Here is a tiny trained network, its code and every weight. The questions are about switching its units off for an input and a target symbol, where a switched-off unit gives its printed mean instead of its output.

import numpy as np


def w(rows, s, z=0):
    codes = np.array(rows[::2]) - 128.0
    scale = np.full(codes.shape[1], s)
    scale[-1] = z or s
    return codes * scale


def f(y):
    return np.maximum(y, 0)


def softmax(a):
    e = np.exp(a - a.max(-1, keepdims=True))
    return e / e.sum(-1, keepdims=True)


def log_softmax(a):
    a = a - a.max(-1, keepdims=True)
    return a - np.log(np.exp(a).sum(-1, keepdims=True))


def net(x, mask):
    ids = ['αγδεζηθλξπσψω'.index(c) for c in x.split()]
    T = len(ids)
    res = E[ids] + P[:T]
    u = 0
    for l in range(2):
        q, k, v = (res @ M[l].T for M in (Q, K, V))
        z = softmax(np.where(np.tri(T) > 0, q @ k.T / 2**0.5, -1e9)) @ v
        res = res + np.where(mask[u], z, O[l][:, -1]) @ O[l][:, :-1]
        u += 1
        y = f(res @ A[l][:, :-1].T + A[l][:, -1])
        res = res + np.where(mask[u : u + 16], y, B[l][:, -1]) @ B[l][:, :-1]
        u += 16
    return log_softmax(res[-1] @ U[:, :-1].T + U[:, -1])


Q, K, V, O, A, B = {}, {}, {}, {}, {}, {}
E = w([
[120,193,152,78,91],'α',
[93,99,30,49,149],'γ',
[124,151,112,52,154],'δ',
[102,131,174,202,12],'ε',
[214,120,156,86,173],'ζ',
[122,238,98,89,117],'η',
[193,119,151,207,102],'θ',
[79,187,118,130,141],'λ',
[156,168,202,170,213],'ξ',
[62,183,76,168,116],'π',
[5,118,53,166,109],'σ',
[155,36,139,35,117],'ψ',
[159,164,55,190,199],'ω',
],0.022)
P = w([
[203,157,240,229,239],'0',
[177,169,211,197,244],'1',
[132,184,173,151,218],'2',
[68,254,156,149,117],'3',
[43,234,121,117,130],'4',
[47,209,101,108,130],'5',
[64,177,87,100,126],'6',
[97,128,90,108,139],'7',
[78,133,57,103,102],'8',
[65,112,50,142,76],'9',
[94,70,50,145,101],'10',
[72,94,50,145,90],'11',
],0.0065)
Q[0] = w([
[6,77,3,117,126],'0.h0',
[225,131,225,155,187],'0.h0',
],0.0053)
K[0] = w([
[118,49,2,19,32],'0.h0',
[133,87,78,125,216],'0.h0',
],0.0055)
V[0] = w([
[200,82,149,2,30],'0.h0',
[184,96,180,89,182],'0.h0',
],0.0047)
O[0] = w([
[254,11,181,176,184,3],'0.h0',
[44,247,99,88,89,55],'0.h0',
],0.0091,0.0037)
A[0] = w([
[106,129,100,206,88,17],'0.n0',
[130,78,195,147,110,141],'0.n1',
[190,153,159,118,121,133],'0.n2',
[121,154,171,164,171,252],'0.n3',
[107,105,115,176,61,127],'0.n4',
[225,130,165,154,150,115],'0.n5',
[105,134,88,140,133,42],'0.n6',
[128,90,85,124,75,144],'0.n7',
[90,165,130,131,136,202],'0.n8',
[65,114,103,96,192,85],'0.n9',
[115,131,158,9,148,89],'0.n10',
[99,124,201,71,162,94],'0.n11',
[184,67,201,165,123,125],'0.n12',
[138,48,116,135,21,205],'0.n13',
[135,91,131,67,169,211],'0.n14',
[122,139,80,150,104,211],'0.n15',
],0.012,0.0037)
B[0] = w([
[190,134,163,190,121,217],'0.n0',
[100,138,166,39,177,164],'0.n1',
[171,205,86,112,49,146],'0.n2',
[161,235,58,67,23,199],'0.n3',
[100,190,135,165,128,215],'0.n4',
[125,153,31,156,62,144],'0.n5',
[216,81,97,154,61,172],'0.n6',
[80,181,160,133,124,177],'0.n7',
[120,130,2,118,109,254],'0.n8',
[171,201,238,224,8,213],'0.n9',
[55,151,102,137,49,212],'0.n10',
[91,38,93,135,39,162],'0.n11',
[56,129,181,173,94,160],'0.n12',
[20,167,57,71,195,217],'0.n13',
[79,235,189,84,63,182],'0.n14',
[195,124,117,39,153,231],'0.n15',
],0.0055,0.0087)
Q[1] = w([
[161,62,187,97,255],'1.h0',
[135,112,157,172,144],'1.h0',
],0.0098)
K[1] = w([
[208,209,230,129,26],'1.h0',
[122,254,233,121,115],'1.h0',
],0.0052)
V[1] = w([
[121,198,187,1,177],'1.h0',
[219,223,70,74,249],'1.h0',
],0.0079)
O[1] = w([
[129,249,137,45,160,83],'1.h0',
[71,123,85,171,197,255],'1.h0',
],0.014,0.0033)
A[1] = w([
[162,130,64,107,117,55],'1.n0',
[58,147,67,193,94,128],'1.n1',
[76,168,87,114,86,129],'1.n2',
[189,161,82,162,153,181],'1.n3',
[99,130,96,74,158,111],'1.n4',
[161,158,181,97,132,252],'1.n5',
[175,153,83,111,182,126],'1.n6',
[199,203,133,247,127,59],'1.n7',
[110,163,127,146,144,119],'1.n8',
[147,85,124,121,68,175],'1.n9',
[160,113,225,162,135,68],'1.n10',
[136,150,103,157,142,97],'1.n11',
[214,137,79,111,141,51],'1.n12',
[177,150,142,157,129,233],'1.n13',
[172,148,118,90,115,255],'1.n14',
[196,69,159,104,61,221],'1.n15',
],0.012,0.0028)
B[1] = w([
[120,105,160,218,88,155],'1.n0',
[204,52,121,62,125,254],'1.n1',
[167,113,127,117,164,240],'1.n2',
[142,83,167,27,55,166],'1.n3',
[133,112,140,186,152,165],'1.n4',
[14,84,164,123,147,154],'1.n5',
[74,142,162,142,134,156],'1.n6',
[44,147,112,103,143,182],'1.n7',
[125,122,155,89,134,168],'1.n8',
[64,153,93,161,194,159],'1.n9',
[117,205,128,112,39,131],'1.n10',
[179,80,99,102,107,159],'1.n11',
[114,72,195,159,195,140],'1.n12',
[77,63,44,3,101,139],'1.n13',
[76,92,98,150,155,160],'1.n14',
[109,150,123,135,131,159],'1.n15',
],0.0069,0.029)
U = w([
[73,107,136,130,114,235],'α',
[128,150,184,165,235,215],'γ',
[172,185,130,122,100,181],'δ',
[119,141,103,231,1,106],'ε',
[138,206,85,89,78,31],'ζ',
[91,10,165,121,175,2],'η',
[93,162,128,181,130,25],'θ',
[34,133,53,110,107,205],'λ',
[39,196,74,226,177,84],'ξ',
[215,118,159,120,20,117],'π',
[9,98,176,142,139,30],'σ',
[95,178,174,164,44,98],'ψ',
[133,74,246,128,105,220],'ω',
],0.0067,0.0068)

Each question gives the input, a string of symbols that net reads in full, and the target symbol t.
The units are the heads (2 rows each of Q, K, V and O) and the neurons (one row each of A and B). Each row of codes is followed by its name. A weight is (code - 128) times the scale printed after its matrix; where a second scale follows, it is the last column's (O, A, B and U).
mask holds one flag per unit, layer by layer, with each layer's heads first. A switched-off unit (its flag False) gives its mean, the last column of its rows in O or B, instead of its output. The means were averaged over made-up inputs and are rounded, as every weight is.
A unit's drop is (log p(t) with every unit on - log p(t) with that unit switched off) / (log p(t) with every unit on - log p(t) with every unit switched off).
The circuit of an input: a set's keep is (log p(t) with only the set's units on - log p(t) with every unit switched off) / (log p(t) with every unit on - log p(t) with every unit switched off). Starting from the 12 units with the biggest drops (on a tie, the unit counted first), units are removed one at a time, each time the one whose removal leaves the highest keep (on an exact tie, the one counted first), for as long as the keep stays at least 0.8.
circuit, biggest first: the units of the circuit, biggest drop first
k most important neurons: the k neurons with the biggest drops, biggest first
top k neurons in layer l: the k neurons of layer l with the biggest drops, biggest first
input λ ε η λ λ η η ξ ω γ, target η: circuit, biggest first	1.h0, 0.n9, 1.n1
input η α ω λ π α λ ζ λ ω ξ ξ, target η: circuit, biggest first	1.h0, 1.n1, 0.n14, 0.h0
input θ η ψ δ ε ω ζ π, target η: circuit, biggest first	0.n14, 1.h0, 1.n1
input ω λ ω ζ, target λ: circuit, biggest first	0.h0
input ε η δ ε, target γ: 3 most important neurons	0.n9, 0.n0, 0.n14
input η ε η θ ε ζ ε ω λ, target η: circuit, biggest first	1.h0, 1.n1
input ε ε ε γ σ ψ ψ θ ψ η ε, target σ: top 3 neurons in layer 0	0.n9, 0.n13, 0.n1
input η η δ, target γ: circuit, biggest first	1.h0, 1.n4
input γ ω α γ η γ θ ε ε π ε, target ω: 3 most important neurons	0.n13, 0.n9, 0.n12
input γ π ω η ψ δ ξ δ ε ε ω η, target η: circuit, biggest first	0.n14, 1.h0, 1.n1
input η ζ σ ω ε, target η: 2 most important neurons	0.n9, 1.n1
input σ ω ξ ε ε π π ξ, target π: top 3 neurons in layer 0	0.n3, 0.n8, 0.n9
input ε ε ε ω ε λ, target η: circuit, biggest first	1.h0, 1.n1, 0.n14
input ξ δ ε, target λ: most important neuron	0.n0
input ζ δ ξ ζ η σ σ, target ε: circuit, biggest first	1.h0, 0.n9
input λ ω δ δ η ξ ω ω, target η: circuit, biggest first	1.h0, 1.n1, 0.n14
input η θ ψ ω δ, target η: 2 most important neurons	0.n14, 0.n8
input λ ψ ζ ε, target λ: top 3 neurons in layer 1	1.n5, 1.n14, 1.n13
input π λ θ η π γ ω γ ξ ω δ δ, target η: 3 most important neurons	0.n9, 0.n14, 1.n1
input α ψ η η, target σ: top 4 neurons in layer 0	0.n13, 0.n11, 0.n3, 0.n14
input α δ λ σ γ η η θ ψ ε, target σ: 2 most important neurons	1.n5, 0.n9
input δ σ γ ε θ ω ξ η, target η: 2 most important neurons	0.n9, 0.n14
